Here is a tiny trained network, its code and every weight. The questions are about switching its units off for an input and a class, where a switched-off unit gives its printed mean instead of its output.

import numpy as np


def w(rows, s, z=0):
    codes = np.array(rows[::2]) - 128.0
    scale = np.full(codes.shape[1], s)
    scale[-1] = z or s
    return codes * scale


def f(y):
    return np.maximum(y, 0)


def log_softmax(a):
    a = a - a.max(-1, keepdims=True)
    return a - np.log(np.exp(a).sum(-1, keepdims=True))


def net(x, mask):
    res = np.array(x, float).reshape(1, 8) / 4 @ E
    y = f(res @ A[0][:, :-1].T + A[0][:, -1])
    res = res + np.where(mask, y, B[0][:, -1]) @ B[0][:, :-1]
    return log_softmax(res[-1] @ U[:, :-1].T + U[:, -1])


A, B = {}, {}
E = w([
[191,124,165,102],'x0',
[184,178,162,81],'x1',
[136,142,142,144],'x2',
[159,142,216,152],'x3',
[109,251,103,129],'x4',
[75,104,133,18],'x5',
[165,155,88,151],'x6',
[71,135,194,150],'x7',
],0.013)
A[0] = w([
[87,204,108,172,102],'neuron 1',
[117,153,223,36,135],'neuron 2',
[91,151,137,118,88],'neuron 3',
[107,103,120,127,60],'neuron 4',
[127,114,216,175,113],'neuron 5',
[135,121,133,126,84],'neuron 6',
[115,153,119,150,93],'neuron 7',
[90,82,157,193,94],'neuron 8',
[87,219,148,135,3],'neuron 9',
[15,20,99,94,94],'neuron 10',
[104,118,119,126,86],'neuron 11',
[37,187,162,2,79],'neuron 12',
[132,126,131,126,102],'neuron 13',
[124,160,132,129,79],'neuron 14',
[85,158,167,130,55],'neuron 15',
[40,163,166,57,53],'neuron 16',
[57,44,123,86,90],'neuron 17',
[125,158,133,130,84],'neuron 18',
[225,96,175,125,149],'neuron 19',
[44,81,90,115,113],'neuron 20',
[100,118,121,124,88],'neuron 21',
[128,132,125,129,94],'neuron 22',
[103,157,152,122,58],'neuron 23',
[93,97,227,226,77],'neuron 24',
[126,131,136,121,86],'neuron 25',
[135,117,179,224,100],'neuron 26',
[45,56,60,143,92],'neuron 27',
[132,129,126,128,103],'neuron 28',
[125,135,114,118,86],'neuron 29',
[92,76,116,128,85],'neuron 30',
[178,102,141,89,146],'neuron 31',
[97,137,146,118,59],'neuron 32',
[93,102,110,125,56],'neuron 33',
[168,127,40,125,133],'neuron 34',
[101,184,88,144,92],'neuron 35',
],0.0098,0.014)
B[0] = w([
[111,204,121,176,196],'neuron 1',
[126,135,124,16,254],'neuron 2',
[88,129,128,124,142],'neuron 3',
[147,113,128,145,131],'neuron 4',
[92,120,182,102,201],'neuron 5',
[147,121,141,123,128],'neuron 6',
[149,152,113,116,140],'neuron 7',
[109,134,197,178,175],'neuron 8',
[95,226,158,163,152],'neuron 9',
[140,1,103,168,249],'neuron 10',
[108,123,132,135,133],'neuron 11',
[79,134,48,33,251],'neuron 12',
[129,114,129,137,128],'neuron 13',
[135,167,144,123,134],'neuron 14',
[77,155,128,145,139],'neuron 15',
[90,126,136,42,187],'neuron 16',
[164,39,92,130,212],'neuron 17',
[138,153,146,136,135],'neuron 18',
[201,166,163,93,246],'neuron 19',
[101,70,87,147,205],'neuron 20',
[103,118,122,130,135],'neuron 21',
[146,157,133,116,128],'neuron 22',
[114,157,133,131,133],'neuron 23',
[92,151,226,154,206],'neuron 24',
[132,137,126,118,128],'neuron 25',
[163,175,210,151,197],'neuron 26',
[155,85,109,229,210],'neuron 27',
[122,122,127,126,128],'neuron 28',
[125,110,115,131,129],'neuron 29',
[137,112,97,157,158],'neuron 30',
[189,107,86,132,203],'neuron 31',
[95,126,139,122,130],'neuron 32',
[111,111,133,158,136],'neuron 33',
[195,158,81,175,202],'neuron 34',
[175,172,102,146,174],'neuron 35',
],0.0067,0.0096)
U = w([
[188,121,173,95,160],'0',
[87,254,96,212,68],'1',
[212,154,158,131,188],'2',
[62,134,115,44,48],'3',
[86,41,105,194,55],'4',
[74,155,253,191,102],'5',
[145,181,58,197,253],'6',
],0.0093,0.0061)

Each question gives the input, the list of numbers given to net, and the class t.
The units are the neurons (one row each of A and B). Each row of codes is followed by its name. A weight is (code - 128) times the scale printed after its matrix; where a second scale follows, it is the last column's (A, B and U).
mask holds one flag per neuron, in row order. A switched-off neuron (its flag False) gives its mean, the last column of its row in B, instead of its output. The means were averaged over made-up inputs and are rounded, as every weight is.
A unit's drop is (log p(t) with every unit on - log p(t) with that unit switched off) / (log p(t) with every unit on - log p(t) with every unit switched off).
The circuit of an input: a set's keep is (log p(t) with only the set's units on - log p(t) with every unit switched off) / (log p(t) with every unit on - log p(t) with every unit switched off). Starting from the 12 units with the biggest drops (on a tie, the unit counted first), units are removed one at a time, each time the one whose removal leaves the highest keep (on an exact tie, the one counted first), for as long as the keep stays at least 0.8.
units of the circuit, in order: the units of the circuit, biggest drop first
unit that matters most: the unit with the biggest drop
top k neurons: the k neurons with the biggest drops, biggest first
drop when u is switched off: that unit's drop, to one decimal
input [-2,6,3,8,-6,-6,2,1], class 5: unit that matters most => neuron 24
input [-1,-3,-6,2,2,2,5,0], class 1: units of the circuit, in order => neuron 10; neuron 17
input [-5,4,-1,4,4,-4,5,-8], class 1: units of the circuit, in order => neuron 10; neuron 1
input [-5,-2,8,-4,4,7,-2,-7], class 4: units of the circuit, in order => neuron 10; neuron 27
input [-4,6,-1,-1,6,4,3,8], class 3: top 3 neurons => neuron 12; neuron 16; neuron 2
input [5,-1,-2,-4,1,3,-3,-6], class 6: top 2 neurons => neuron 34; neuron 2
input [-1,8,-1,0,5,-2,2,-4], class 1: top 2 neurons => neuron 10; neuron 17
input [-1,2,2,-1,7,-4,1,-4], class 1: top 2 neurons => neuron 1; neuron 10
input [-2,8,-1,-5,0,-4,5,8], class 1: top 3 neurons => neuron 10; neuron 17; neuron 1
input [2,7,8,4,3,4,3,0], class 3: top 2 neurons => neuron 2; neuron 12
input [-7,0,0,2,2,3,-3,-5], class 4: top 2 neurons => neuron 2; neuron 19
input [-7,3,-2,1,8,4,-2,8], class 3: top 2 neurons => neuron 12; neuron 16
input [-4,2,-5,-1,3,-1,0,-1], class 1: drop when neuron 20 is switched off => 0.1
input [-4,4,-8,-3,-3,5,6,-2], class 4: drop when neuron 10 is switched off => 0.1
input [-8,-4,1,-6,5,7,2,-8], class 4: drop when neuron 34 is switched off => -0.1
